Below is a small trained network, with its code and all its weights. Each question gives an input and a class and asks what happens when units are switched off, that is, made to give their printed mean instead of their output.

import numpy as np


def w(rows, s, z=0):
    codes = np.array(rows[::2]) - 128.0
    scale = np.full(codes.shape[1], s)
    scale[-1] = z or s
    return codes * scale


def f(y):
    return np.maximum(y, 0)


def log_softmax(a):
    a = a - a.max(-1, keepdims=True)
    return a - np.log(np.exp(a).sum(-1, keepdims=True))


def net(x, mask):
    res = np.array(x, float).reshape(1, 4) / 4 @ E
    y = f(res @ A[0][:, :-1].T + A[0][:, -1])
    res = res + np.where(mask, y, B[0][:, -1]) @ B[0][:, :-1]
    return log_softmax(res[-1] @ U[:, :-1].T + U[:, -1])


A, B = {}, {}
E = w([
[9,89,124,44,75,66,102,200,91,147],'x0',
[189,215,177,82,21,156,53,191,114,130],'x1',
[134,213,138,82,72,54,216,140,225,199],'x2',
[111,179,213,209,147,37,173,219,87,84],'x3',
],0.011)
A[0] = w([
[167,57,113,173,120,171,33,132,46,94,94],'neuron 1',
[137,87,100,79,94,192,107,63,174,158,92],'neuron 2',
[57,82,117,29,96,56,101,184,88,143,70],'neuron 3',
[66,71,122,143,181,119,208,103,135,121,108],'neuron 4',
[165,167,156,130,59,101,88,182,107,53,221],'neuron 5',
[194,110,69,89,178,189,92,89,181,181,129],'neuron 6',
[168,164,180,133,80,192,91,183,77,110,66],'neuron 7',
[1,40,136,75,109,74,68,166,137,108,160],'neuron 8',
[113,137,203,205,167,104,150,190,109,138,116],'neuron 9',
[143,173,186,110,98,196,84,172,130,106,81],'neuron 10',
[187,148,131,190,144,132,149,75,217,101,70],'neuron 11',
[177,155,148,220,142,89,126,141,158,66,120],'neuron 12',
[177,159,83,80,60,159,68,115,131,139,119],'neuron 13',
[90,120,154,128,151,199,99,121,37,106,160],'neuron 14',
[162,184,125,155,105,65,165,155,227,202,112],'neuron 15',
[98,112,129,138,148,103,111,81,166,126,254],'neuron 16',
[93,98,107,100,134,152,68,119,165,184,100],'neuron 17',
[139,159,153,106,68,50,144,84,169,248,99],'neuron 18',
[147,144,162,189,109,117,200,190,82,99,88],'neuron 19',
[149,155,45,85,98,111,156,108,214,176,101],'neuron 20',
[231,143,130,161,182,159,148,68,113,101,154],'neuron 21',
[102,71,90,126,221,142,202,98,118,134,74],'neuron 22',
[228,164,126,192,128,181,143,89,112,137,148],'neuron 23',
],0.0093,0.0083)
B[0] = w([
[129,181,79,253,73,99,180,46,30,174,212],'neuron 1',
[59,74,206,169,114,100,49,169,89,74,206],'neuron 2',
[132,204,114,70,117,187,148,92,129,55,238],'neuron 3',
[159,185,207,120,238,170,30,30,179,200,203],'neuron 4',
[139,66,142,96,201,149,117,177,151,202,247],'neuron 5',
[66,51,165,98,107,99,71,223,41,39,215],'neuron 6',
[110,175,139,161,173,151,50,84,208,171,195],'neuron 7',
[237,184,105,62,103,233,169,188,107,97,255],'neuron 8',
[85,46,166,102,109,110,52,179,49,53,217],'neuron 9',
[142,193,189,143,221,122,90,98,195,147,190],'neuron 10',
[165,180,113,82,110,231,154,65,146,80,196],'neuron 11',
[110,95,145,74,84,125,93,199,105,77,205],'neuron 12',
[130,113,209,126,225,99,62,154,162,159,212],'neuron 13',
[175,149,104,189,30,82,209,71,79,192,199],'neuron 14',
[153,105,96,209,129,91,137,95,54,124,249],'neuron 15',
[152,45,160,111,139,114,124,127,129,192,201],'neuron 16',
[59,114,123,99,117,84,115,208,121,64,178],'neuron 17',
[132,221,127,194,75,108,143,86,92,166,238],'neuron 18',
[41,58,156,157,92,116,79,171,107,77,203],'neuron 19',
[146,123,95,196,130,67,143,141,46,116,214],'neuron 20',
[200,160,128,74,99,165,187,168,161,105,220],'neuron 21',
[144,145,151,161,217,169,58,79,155,152,198],'neuron 22',
[145,156,78,20,100,178,185,132,137,108,217],'neuron 23',
],0.0067,0.015)
U = w([
[164,185,99,30,90,174,176,120,143,70,87],'0',
[58,74,153,130,100,98,89,151,112,63,98],'1',
[145,168,87,245,72,89,172,81,96,175,107],'2',
[137,156,160,128,223,128,78,100,193,196,92],'3',
[176,75,125,69,112,105,168,142,136,195,255],'4',
[30,105,22,139,105,95,191,114,251,126,64],'5',
],0.013,0.016)

Each question gives the input, the list of numbers given to net, and the class t.
The units are the neurons (one row each of A and B). Each row of codes is followed by its name. A weight is (code - 128) times the scale printed after its matrix; where a second scale follows, it is the last column's (A, B and U).
mask holds one flag per neuron, in row order. A switched-off neuron (its flag False) gives its mean, the last column of its row in B, instead of its output. The means were averaged over made-up inputs and are rounded, as every weight is.
A unit's drop is (log p(t) with every unit on - log p(t) with that unit switched off) / (log p(t) with every unit on - log p(t) with every unit switched off).
The circuit of an input: a set's keep is (log p(t) with only the set's units on - log p(t) with every unit switched off) / (log p(t) with every unit on - log p(t) with every unit switched off). Starting from the 12 units with the biggest drops (on a tie, the unit counted first), units are removed one at a time, each time the one whose removal leaves the highest keep (on an exact tie, the one counted first), for as long as the keep stays at least 0.8.
circuit, biggest first: the units of the circuit, biggest drop first
most important unit: the unit with the biggest drop
top k neurons: the k neurons with the biggest drops, biggest first
drop of u: that unit's drop, to one decimal
input [5,-3,-8,0], class 2: most important unit : neuron 1
input [-6,3,-5,5], class 0: top 2 neurons : [neuron 23; neuron 21]
input [4,-6,5,5], class 3: top 2 neurons : [neuron 4; neuron 6]
input [-1,-6,8,-8], class 1: top 3 neurons : [neuron 6; neuron 2; neuron 1]
input [3,5,2,4], class 3: circuit, biggest first : [neuron 5; neuron 7]
input [4,-8,8,-3], class 2: top 2 neurons : [neuron 20; neuron 18]
input [6,-1,-1,-8], class 1: top 2 neurons : [neuron 2; neuron 6]
input [-7,0,7,-8], class 1: top 4 neurons : [neuron 6; neuron 2; neuron 8; neuron 20]
input [-4,5,-5,-1], class 2: top 2 neurons : [neuron 1; neuron 14]
input [8,-1,6,7], class 0: top 2 neurons : [neuron 8; neuron 3]
input [-5,-7,-1,7], class 1: top 3 neurons : [neuron 9; neuron 12; neuron 19]
input [-5,8,-1,8], class 1: top 2 neurons : [neuron 19; neuron 9]
input [-4,7,-5,4], class 3: top 3 neurons : [neuron 7; neuron 10; neuron 5]
input [-4,-6,-4,4], class 3: top 3 neurons : [neuron 4; neuron 22; neuron 8]
input [0,8,-3,7], class 3: most important unit : neuron 7
input [0,-8,8,-8], class 1: top 3 neurons : [neuron 6; neuron 2; neuron 1]
input [-4,5,5,-3], class 2: drop of neuron 3 : 0.1
input [4,3,-7,5], class 2: drop of neuron 1 : 0.5
input [-7,7,8,8], class 1: drop of neuron 5 : 0.2
input [6,3,4,-8], class 1: circuit, biggest first : [neuron 2]
